Here is a tiny trained network, its code and every weight. The questions are about switching its units off for an input and a class, where a switched-off unit gives its printed mean instead of its output.

import numpy as np


def w(rows, s, z=0):
    codes = np.array(rows[::2]) - 128.0
    scale = np.full(codes.shape[1], s)
    scale[-1] = z or s
    return codes * scale


def f(y):
    return y / 2 * (1 + np.tanh(0.7978845608 * (y + 0.044715 * y**3)))


def log_softmax(a):
    a = a - a.max(-1, keepdims=True)
    return a - np.log(np.exp(a).sum(-1, keepdims=True))


def net(x, mask):
    res = np.array(x, float).reshape(1, 6) / 4 @ E
    y = f(res @ A[0][:, :-1].T + A[0][:, -1])
    res = res + np.where(mask, y, B[0][:, -1]) @ B[0][:, :-1]
    return log_softmax(res[-1] @ U[:, :-1].T + U[:, -1])


A, B = {}, {}
E = w([
[51,98,46,128,135],'x0',
[98,121,153,141,138],'x1',
[150,247,111,174,62],'x2',
[150,139,107,105,112],'x3',
[144,73,165,198,3],'x4',
[135,136,124,106,108],'x5',
],0.012)
A[0] = w([
[95,132,209,209,145,158],'neuron 1',
[97,179,169,112,151,152],'neuron 2',
[94,49,189,130,143,79],'neuron 3',
[154,101,60,21,119,133],'neuron 4',
[171,97,201,170,127,59],'neuron 5',
[99,65,126,200,212,118],'neuron 6',
[155,47,191,68,135,61],'neuron 7',
[79,158,71,197,131,112],'neuron 8',
[118,99,69,108,157,119],'neuron 9',
[98,85,88,59,141,136],'neuron 10',
[130,40,86,180,55,154],'neuron 11',
[120,81,108,90,176,172],'neuron 12',
[147,160,161,201,96,90],'neuron 13',
[155,138,126,148,111,107],'neuron 14',
[202,2,187,69,160,222],'neuron 15',
[77,126,137,77,207,142],'neuron 16',
[50,135,72,130,83,74],'neuron 17',
[116,94,106,63,177,162],'neuron 18',
[138,123,107,144,163,123],'neuron 19',
[66,96,33,112,136,161],'neuron 20',
[85,165,100,50,95,62],'neuron 21',
[109,103,119,74,164,153],'neuron 22',
[78,194,159,88,99,130],'neuron 23',
[89,64,164,169,92,152],'neuron 24',
[64,110,36,124,90,202],'neuron 25',
[174,215,147,97,226,254],'neuron 26',
[111,200,150,113,177,124],'neuron 27',
[151,72,138,148,154,104],'neuron 28',
[205,119,99,181,83,101],'neuron 29',
],0.011,0.0053)
B[0] = w([
[119,150,126,138,151,165],'neuron 1',
[145,147,85,92,175,160],'neuron 2',
[176,139,99,159,171,172],'neuron 3',
[61,181,176,138,105,183],'neuron 4',
[153,123,120,144,77,161],'neuron 5',
[123,110,133,177,115,181],'neuron 6',
[208,172,12,78,134,176],'neuron 7',
[160,138,60,58,151,165],'neuron 8',
[91,146,164,174,136,172],'neuron 9',
[160,127,150,156,33,189],'neuron 10',
[192,178,59,72,255,203],'neuron 11',
[117,108,145,166,92,196],'neuron 12',
[149,147,196,140,104,179],'neuron 13',
[137,118,182,147,122,143],'neuron 14',
[116,114,52,22,191,233],'neuron 15',
[70,164,182,146,100,210],'neuron 16',
[184,197,52,14,199,167],'neuron 17',
[146,96,193,189,72,203],'neuron 18',
[120,135,128,134,114,140],'neuron 19',
[93,66,174,141,106,206],'neuron 20',
[118,85,107,116,89,147],'neuron 21',
[74,138,189,144,63,184],'neuron 22',
[130,153,137,116,145,155],'neuron 23',
[133,134,136,112,168,180],'neuron 24',
[78,113,101,129,135,204],'neuron 25',
[98,119,57,49,149,254],'neuron 26',
[141,168,81,77,201,181],'neuron 27',
[145,142,84,103,107,149],'neuron 28',
[129,137,171,174,39,177],'neuron 29',
],0.0067,0.014)
U = w([
[78,116,85,129,181,227],'0',
[154,173,100,146,183,247],'1',
[76,124,192,253,101,1],'2',
],0.015,0.00076)

Each question gives the input, the list of numbers given to net, and the class t.
The units are the neurons (one row each of A and B). Each row of codes is followed by its name. A weight is (code - 128) times the scale printed after its matrix; where a second scale follows, it is the last column's (A, B and U).
mask holds one flag per neuron, in row order. A switched-off neuron (its flag False) gives its mean, the last column of its row in B, instead of its output. The means were averaged over made-up inputs and are rounded, as every weight is.
A unit's drop is (log p(t) with every unit on - log p(t) with that unit switched off) / (log p(t) with every unit on - log p(t) with every unit switched off).
The circuit of an input: a set's keep is (log p(t) with only the set's units on - log p(t) with every unit switched off) / (log p(t) with every unit on - log p(t) with every unit switched off). Starting from the 12 units with the biggest drops (on a tie, the unit counted first), units are removed one at a time, each time the one whose removal leaves the highest keep (on an exact tie, the one counted first), for as long as the keep stays at least 0.8.
circuit, biggest first: the units of the circuit, biggest drop first
unit that matters most: the unit with the biggest drop
top k neurons: the k neurons with the biggest drops, biggest first
drop of u: that unit's drop, to one decimal
input [6,-8,8,8,-2,2], class 0: circuit, biggest first : [neuron 25; neuron 21]
input [3,-8,-1,-7,0,1], class 2: circuit, biggest first : [neuron 26; neuron 15]
input [1,0,7,-5,-8,3], class 0: top 2 neurons : [neuron 26; neuron 11]
input [8,3,3,-7,7,-6], class 1: top 2 neurons : [neuron 11; neuron 17]
input [-3,2,2,-4,1,-3], class 2: circuit, biggest first : [neuron 15]
input [-1,-3,-7,7,7,1], class 1: circuit, biggest first : [neuron 11; neuron 7]
input [-6,-8,-4,-3,-5,-4], class 0: circuit, biggest first : [neuron 26; neuron 15]
input [1,0,8,2,-5,3], class 0: top 4 neurons : [neuron 26; neuron 11; neuron 21; neuron 7]
input [1,7,3,-8,1,-3], class 1: top 2 neurons : [neuron 18; neuron 20]
input [-8,2,0,5,7,-8], class 1: top 3 neurons : [neuron 11; neuron 15; neuron 18]
input [2,7,-7,-4,0,4], class 2: top 2 neurons : [neuron 26; neuron 18]
input [6,6,6,-6,2,-4], class 1: drop of neuron 26 : 0.3
input [-8,1,-1,5,7,-2], class 1: drop of neuron 15 : 0.1
input [4,6,3,-6,6,6], class 1: drop of neuron 11 : 0.1
input [1,1,-8,2,-8,2], class 2: unit that matters most : neuron 18
